Here is a tiny trained network, its code and every weight. The questions are about switching its units off for an input and a target symbol, where a switched-off unit gives its printed mean instead of its output.

import numpy as np


def w(rows, s, z=0):
    codes = np.array(rows[::2]) - 128.0
    scale = np.full(codes.shape[1], s)
    scale[-1] = z or s
    return codes * scale


def norm(h):
    return h / np.sqrt((h * h).mean(-1, keepdims=True) + 1e-5)


def f(y):
    return y / 2 * (1 + np.tanh(0.7978845608 * (y + 0.044715 * y**3)))


def softmax(a):
    e = np.exp(a - a.max(-1, keepdims=True))
    return e / e.sum(-1, keepdims=True)


def log_softmax(a):
    a = a - a.max(-1, keepdims=True)
    return a - np.log(np.exp(a).sum(-1, keepdims=True))


def net(x, mask):
    ids = ['αδηπσφψ'.index(c) for c in x.split()]
    T = len(ids)
    res = E[ids] + P[:T]
    u = 0
    for l in range(2):
        r = norm(res)
        for j in range(3):
            rows = slice(4 * j, 4 * j + 4)
            q, k, v = (r @ M[l][rows].T for M in (Q, K, V))
            z = softmax(np.where(np.tri(T) > 0, q @ k.T / 4**0.5, -1e9)) @ v
            o = O[l][rows]
            res = res + np.where(mask[u + j], z, o[:, -1]) @ o[:, :-1]
        u += 3
        y = f(norm(res) @ A[l][:, :-1].T + A[l][:, -1])
        res = res + np.where(mask[u : u + 4], y, B[l][:, -1]) @ B[l][:, :-1]
        u += 4
    return log_softmax(norm(res)[-1] @ U[:, :-1].T + U[:, -1])


Q, K, V, O, A, B = {}, {}, {}, {}, {}, {}
E = w([
[208,144,173],'α',
[80,140,86],'δ',
[147,3,137],'η',
[143,136,84],'π',
[91,153,92],'σ',
[99,161,115],'φ',
[73,128,151],'ψ',
],0.012)
P = w([
[21,175,47],'0',
[5,199,54],'1',
[43,178,81],'2',
[97,157,105],'3',
[134,133,145],'4',
[195,114,185],'5',
[223,117,189],'6',
[217,99,174],'7',
],0.0028)
Q[0] = w([
[98,148,152],'0.h1',
[149,164,105],'0.h1',
[124,60,140],'0.h1',
[151,110,111],'0.h1',
[128,152,124],'0.h2',
[125,141,140],'0.h2',
[168,92,81],'0.h2',
[143,127,135],'0.h2',
[90,208,178],'0.h3',
[135,225,4],'0.h3',
[103,185,127],'0.h3',
[123,108,151],'0.h3',
],0.023)
K[0] = w([
[119,107,155],'0.h1',
[97,151,131],'0.h1',
[180,115,101],'0.h1',
[139,143,107],'0.h1',
[132,126,113],'0.h2',
[124,131,114],'0.h2',
[118,80,164],'0.h2',
[110,110,121],'0.h2',
[73,122,134],'0.h3',
[129,251,100],'0.h3',
[98,148,136],'0.h3',
[127,104,139],'0.h3',
],0.029)
V[0] = w([
[128,248,144],'0.h1',
[123,46,61],'0.h1',
[118,216,102],'0.h1',
[91,103,238],'0.h1',
[164,36,126],'0.h2',
[158,70,101],'0.h2',
[121,60,144],'0.h2',
[51,156,217],'0.h2',
[136,32,101],'0.h3',
[186,195,78],'0.h3',
[159,155,69],'0.h3',
[168,161,143],'0.h3',
],0.019)
O[0] = w([
[51,246,173,206],'0.h1',
[234,80,76,160],'0.h1',
[105,236,139,255],'0.h1',
[11,36,116,28],'0.h1',
[205,52,154,70],'0.h2',
[202,110,149,118],'0.h2',
[180,48,119,96],'0.h2',
[40,43,70,96],'0.h2',
[150,5,143,124],'0.h3',
[192,212,149,130],'0.h3',
[204,153,123,169],'0.h3',
[105,184,172,62],'0.h3',
],0.019,0.0066)
A[0] = w([
[208,120,150,226],'0.n1',
[129,32,255,193],'0.n2',
[158,148,43,201],'0.n3',
[90,56,142,1],'0.n4',
],0.026,0.0025)
B[0] = w([
[116,190,136,236],'0.n1',
[2,137,242,255],'0.n2',
[71,180,154,194],'0.n3',
[118,189,178,196],'0.n4',
],0.025,0.0079)
Q[1] = w([
[108,107,168],'1.h1',
[97,133,254],'1.h1',
[159,100,161],'1.h1',
[151,113,129],'1.h1',
[197,86,41],'1.h2',
[34,150,185],'1.h2',
[134,127,127],'1.h2',
[188,169,200],'1.h2',
[166,84,105],'1.h3',
[141,120,144],'1.h3',
[151,123,228],'1.h3',
[81,183,170],'1.h3',
],0.025)
K[1] = w([
[173,96,131],'1.h1',
[172,26,141],'1.h1',
[156,99,22],'1.h1',
[133,126,72],'1.h1',
[117,123,252],'1.h2',
[144,182,21],'1.h2',
[129,126,134],'1.h2',
[125,39,83],'1.h2',
[184,91,62],'1.h3',
[153,138,125],'1.h3',
[189,205,164],'1.h3',
[59,184,216],'1.h3',
],0.02)
V[1] = w([
[129,113,149],'1.h1',
[117,32,214],'1.h1',
[129,128,133],'1.h1',
[140,222,37],'1.h1',
[134,147,152],'1.h2',
[145,81,6],'1.h2',
[46,66,162],'1.h2',
[125,91,64],'1.h2',
[120,104,156],'1.h3',
[133,147,103],'1.h3',
[91,21,239],'1.h3',
[104,69,188],'1.h3',
],0.017)
O[1] = w([
[134,132,125,128],'1.h1',
[215,220,167,110],'1.h1',
[128,126,124,131],'1.h1',
[38,36,92,141],'1.h1',
[119,95,133,161],'1.h2',
[121,252,94,18],'1.h2',
[210,144,151,71],'1.h2',
[133,192,114,55],'1.h2',
[114,109,140,101],'1.h3',
[142,143,119,149],'1.h3',
[38,2,192,2],'1.h3',
[88,67,164,61],'1.h3',
],0.019,0.0092)
A[1] = w([
[69,179,93,251],'1.n1',
[149,162,247,98],'1.n2',
[187,122,17,232],'1.n3',
[253,172,153,63],'1.n4',
],0.028,0.0031)
B[1] = w([
[201,58,130,249],'1.n1',
[116,132,244,212],'1.n2',
[176,65,221,155],'1.n3',
[254,109,210,196],'1.n4',
],0.027,0.019)
U = w([
[49,162,227,118],'α',
[199,43,73,45],'δ',
[155,29,170,21],'η',
[249,150,156,107],'π',
[185,153,53,166],'σ',
[56,241,92,139],'φ',
[39,38,111,252],'ψ',
],0.011,0.0039)

Each question gives the input, a string of symbols that net reads in full, and the target symbol t.
The units are the heads (4 rows each of Q, K, V and O) and the neurons (one row each of A and B). Each row of codes is followed by its name. A weight is (code - 128) times the scale printed after its matrix; where a second scale follows, it is the last column's (O, A, B and U).
mask holds one flag per unit, layer by layer, with each layer's heads first. A switched-off unit (its flag False) gives its mean, the last column of its rows in O or B, instead of its output. The means were averaged over made-up inputs and are rounded, as every weight is.
A unit's drop is (log p(t) with every unit on - log p(t) with that unit switched off) / (log p(t) with every unit on - log p(t) with every unit switched off).
The circuit of an input: a set's keep is (log p(t) with only the set's units on - log p(t) with every unit switched off) / (log p(t) with every unit on - log p(t) with every unit switched off). Starting from the 12 units with the biggest drops (on a tie, the unit counted first), units are removed one at a time, each time the one whose removal leaves the highest keep (on an exact tie, the one counted first), for as long as the keep stays at least 0.8.
circuit, biggest first: the units of the circuit, biggest drop first
unit that matters most: the unit with the biggest drop
k most important neurons: the k neurons with the biggest drops, biggest first
k most important neurons of layer l: the k neurons of layer l with the biggest drops, biggest first
which heads matter: for each layer, one digit per head in row order, 1 if its drop is at least 0.15 and else 0, layers parted by /
drop of u: that unit's drop, to one decimal
input δ η δ, target δ: 4 most important neurons : [0.n2; 0.n3; 0.n4; 1.n2]
input ψ π σ α δ π ψ, target ψ: unit that matters most : 0.h3
input α δ α α, target δ: circuit, biggest first : [0.n2; 1.h1; 1.n2]
input α α σ σ π, target σ: 2 most important neurons of layer 0 : [0.n2; 0.n4]
input π α π ψ α ψ α φ, target ψ: which heads matter : 100 / 100
input π π σ ψ π σ, target ψ: which heads matter : 100 / 100
input α σ ψ π σ α, target σ: 2 most important neurons of layer 1 : [1.n2; 1.n1]
input σ π φ δ, target φ: which heads matter : 111 / 100
input α ψ α η, target α: 2 most important neurons : [0.n2; 1.n1]
input π α α σ φ ψ φ α, target ψ: which heads matter : 010 / 100
input α π π ψ δ η α, target α: which heads matter : 001 / 000
input δ σ σ, target σ: which heads matter : 111 / 101
input σ φ σ α δ, target φ: which heads matter : 111 / 101
input σ δ π, target σ: which heads matter : 111 / 100
input π φ σ δ π σ δ, target σ: unit that matters most : 0.n2
input π σ α σ α δ, target σ: which heads matter : 111 / 101
input φ σ φ, target φ: which heads matter : 110 / 000
input α ψ δ φ φ α, target φ: 2 most important neurons of layer 1 : [1.n4; 1.n2]
input σ σ δ α, target σ: 3 most important neurons of layer 1 : [1.n2; 1.n4; 1.n1]
input η α δ φ δ ψ ψ φ, target α: unit that matters most : 1.h1
input σ σ φ α ψ, target ψ: which heads matter : 000 / 000
input δ α α σ, target σ: 3 most important neurons : [1.n2; 1.n4; 1.n1]
input φ ψ φ α δ φ α π, target φ: which heads matter : 101 / 100
input α ψ δ α α, target δ: 3 most important neurons : [0.n2; 1.n1; 1.n2]
input σ η δ, target δ: 2 most important neurons : [0.n2; 1.n2]
input σ π α φ, target φ: drop of 0.h2 : 0.1
input π π α σ φ ψ π, target ψ: drop of 1.h1 : 0.2
input π φ π φ σ ψ π, target ψ: drop of 1.h1 : 0.5
input δ α σ δ ψ σ δ, target ψ: drop of 0.n1 : 0.0
input ψ ψ δ, target ψ: unit that matters most : 1.h3
